[[130 139 128 122 123 127 131]
 [128 120 130 118 158 127 122]
 [122 143 129 128 124 127 124]]: 127

[[150 136 155 119 147]
 [141 129 141 121 144]
 [136 126 134 122 143]]: 122

[[140 150 143 128 133 117]
 [138 132 130 103 102 151]
 [117 133 123 116 102 106]]: 102

[[116 113 122 110 123 117 127]
 [102 114 135 139 130 134 114]
 [114 120 143 127 122 130 118]]: 130

[[128 129 128 128 128]
 [133 112 152 129 151]
 [128 128 128 129 127]]: 129

[[129 126 142 137 129]
 [126 123 152 134 135]
 [133 135 116 135 124]]: 135

[[134 151 153 153]
 [156  99 130 130]
 [117 153 112 123]]: 112

[[119 115 128 145 129]
 [115 117 109 144 111]
 [108 139 118 104 107]]: 104

[[118 123 113 141 150 119]
 [113 137 143 119 123 122]
 [106 106 113 141 130 118]]: 130
---
[[119 131 121 127 133 124 137]
 [136 139 137 106 124 123 124]]
119

[104 127 148 121 132 143 119]
119

[121 104 137 134 126 123 117]
117

[107 120 118 122 131 157 154]
118

[119 149 130 128 137 105 132]
119

[101 110 107 125]
107

[[146 149 133 145 101]
 [129 103 116 109 144]
 [128 127 122 136 128]]
103
---
[118 137 133 154]: 154

[[136 145 125 142  99]
 [129 113 138 135 134]]: 142

[[129 123 151 134 134 118 127]
 [134 120 133 154 137 124 122]
 [125 144 101 125 112 136 129]]: 134

[148 102 106 122 157]: 122

[109 107 124 146 126 127 129]: 146

[115 112 142 116 153 142 120]: 116

[[111 115 131 115 138 119 134]
 [111 116 125 129 118 105 139]
 [139 132 127 139 118 120 121]]: 115
---
[135 114 132 147 153] ⇒ 153
[139 154 133 128 126] ⇒ 126
[136 149 134 125 121] ⇒ 121
[120 125 132 129 103] ⇒ 103
[150 126 123 134 137] ⇒ 137
[114 118 127 154 123] ⇒ 123
---
[135, 149, 126, 124, 131, 127, 130] --> 124, 149
[119, 125, 137, 151, 124] --> 137, 151
[137, 138, 144, 101, 122, 117, 147] --> 101, 147
[104, 123, 140, 115, 128] --> 140, 140
[136, 152, 111, 131, 131] --> 111, 152
[152, 135, 123, 130, 134] --> 123, 152
[123, 131, 127, 106, 133] --> 127, 133
[[130, 139, 129, 117, 143, 115, 142], [136, 146, 141, 128, 147, 107, 148], [128, 141, 132, 118, 144, 112, 141]] --> 128, 148
[[144, 140, 132, 147, 129, 144, 115], [140, 128, 117, 125, 125, 151, 109], [143, 124, 139, 142, 115, 108, 119]] --> 125, 151
---
[140 151 143 111] Out: 140, 111

[[132 108 158 149 150 140]
 [126 130 109 125 133 140]
 [106 135 117 150 151 115]] Out: 132, 115

[[122 113 140 133 141]
 [139 153 131 145 140]
 [122 101 145 131 135]] Out: 122, 135

[[127 131 127 129]
 [136 104 128 125]] Out: 127, 125

[[109 106 130 154 137 145 124]
 [106 122 124 142 117 133 123]
 [114 112 139 149 128 112 118]] Out: 109, 118

[130 151 113 109 110] Out: 130, 110

[[130 129 107 144 124 119 130]
 [134 126 155 110 136 138 136]] Out: 130, 136

[[132 134 106 135]
 [122 120 148 122]
 [145 137 118 137]] Out: 132, 137
---
143,109,107,116,130,134,115 yields 116

131,150,124,141,131,116,136
114,116,120,121,130,134,119
yields 141

126,102,106,112 yields 112

120,126,104,120,129,111,116
120,113,111,116,118,119,124
118,124,108,119,121,139,134
yields 120

135,121,113,128
99,114,128,123
yields 128

127,104,109,152 yields 152
---
[[135 127 143 103 112 135 139]
 [152 135 145 144 146 135 118]
 [151 135 136 118 132 149 139]] out 149

[[103 138 118 138 124]
 [135 121 135 113 120]
 [122 123 115 130 114]] out 130

[[109 140 129 121 128 111]
 [114 111 125 112 141 154]
 [131 127 108 150 113 118]] out 113

[[145 131 128 131 157]
 [137 134 128 130 154]
 [136 128 128 128 154]] out 128

[[105 121 126 145 136]
 [151 130 117 124 129]
 [118 144 141 138 110]] out 138

[[133 119 140 150 139]
 [120 126 120 122 124]
 [135 120 136 140 135]] out 140

[[122 127 133 129 128 128]
 [121 119 124 119 132 125]
 [127 112 143 105 135 135]] out 135

[[155 142 111 137 101 141]
 [146 117 103 148 152 130]
 [109 155 120 127 130 153]] out 130

[[102 130 122 138 129 112]
 [118 119 127 137 130 127]
 [122 108 133 130 136 129]] out 136
---
Input: [119 106 134 122]
Output: 134, 122

Input: [137 109 136 150 139]
Output: 150, 139

Input: [117 141 150 135 112 123 125]
Output: 150, 141

Input:
[[129 129 140 123 140 129 128]
 [120 126 116 124 110 120 123]
 [115 120 153 119 143 112 102]]
Output: 153, 143

Input:
[[106 125 144 124]
 [127 137 117 118]
 [123 122 133 126]]
Output: 144, 137

Input: [136 137 140 156 106 116 141]
Output: 156, 141

Input: [132 117 134 157 101 152 137]
Output: 157, 152
---
[[115 131 119 113]
 [136 139 132 143]
 [150 117 145 130]] 145

[[131 128 131 130 134 130]
 [126 136 126 122 133 102]
 [125 125 126 129 135 117]] 126

[[147 149 104 140 131 124]
 [125 127 101 127 118 126]
 [102  99 154 110 129 134]] 154

[[133 129 105 128 120 138 119]
 [119 139 141 128 140 113 132]
 [115 118 117 129 137 115 131]] 117

[[131 131 150 114 125 134]
 [132 122 121 132 123 125]
 [125 134 144 112 140 135]] 144

[[134 144 134 149 127 105 133]
 [127 108 124 121 130 148 127]
 [128 115 134 109 152 115 120]] 134
---
[100 129 130 133 135] 130

[135 133 106 116 132 127 134] 127

[138 150 147 134 146 129 128] 134

[[123 132 139 104 102]
 [136 120 128 132 136]
 [131 114 128 109 108]] 108

[[123 115 103 128]
 [150 126 118 139]
 [151 155 144 136]] 118

[[147 157 153 126]
 [124 155 155 149]
 [149 157 153 127]] 127

[129 114 153 103 137 112 119] 114
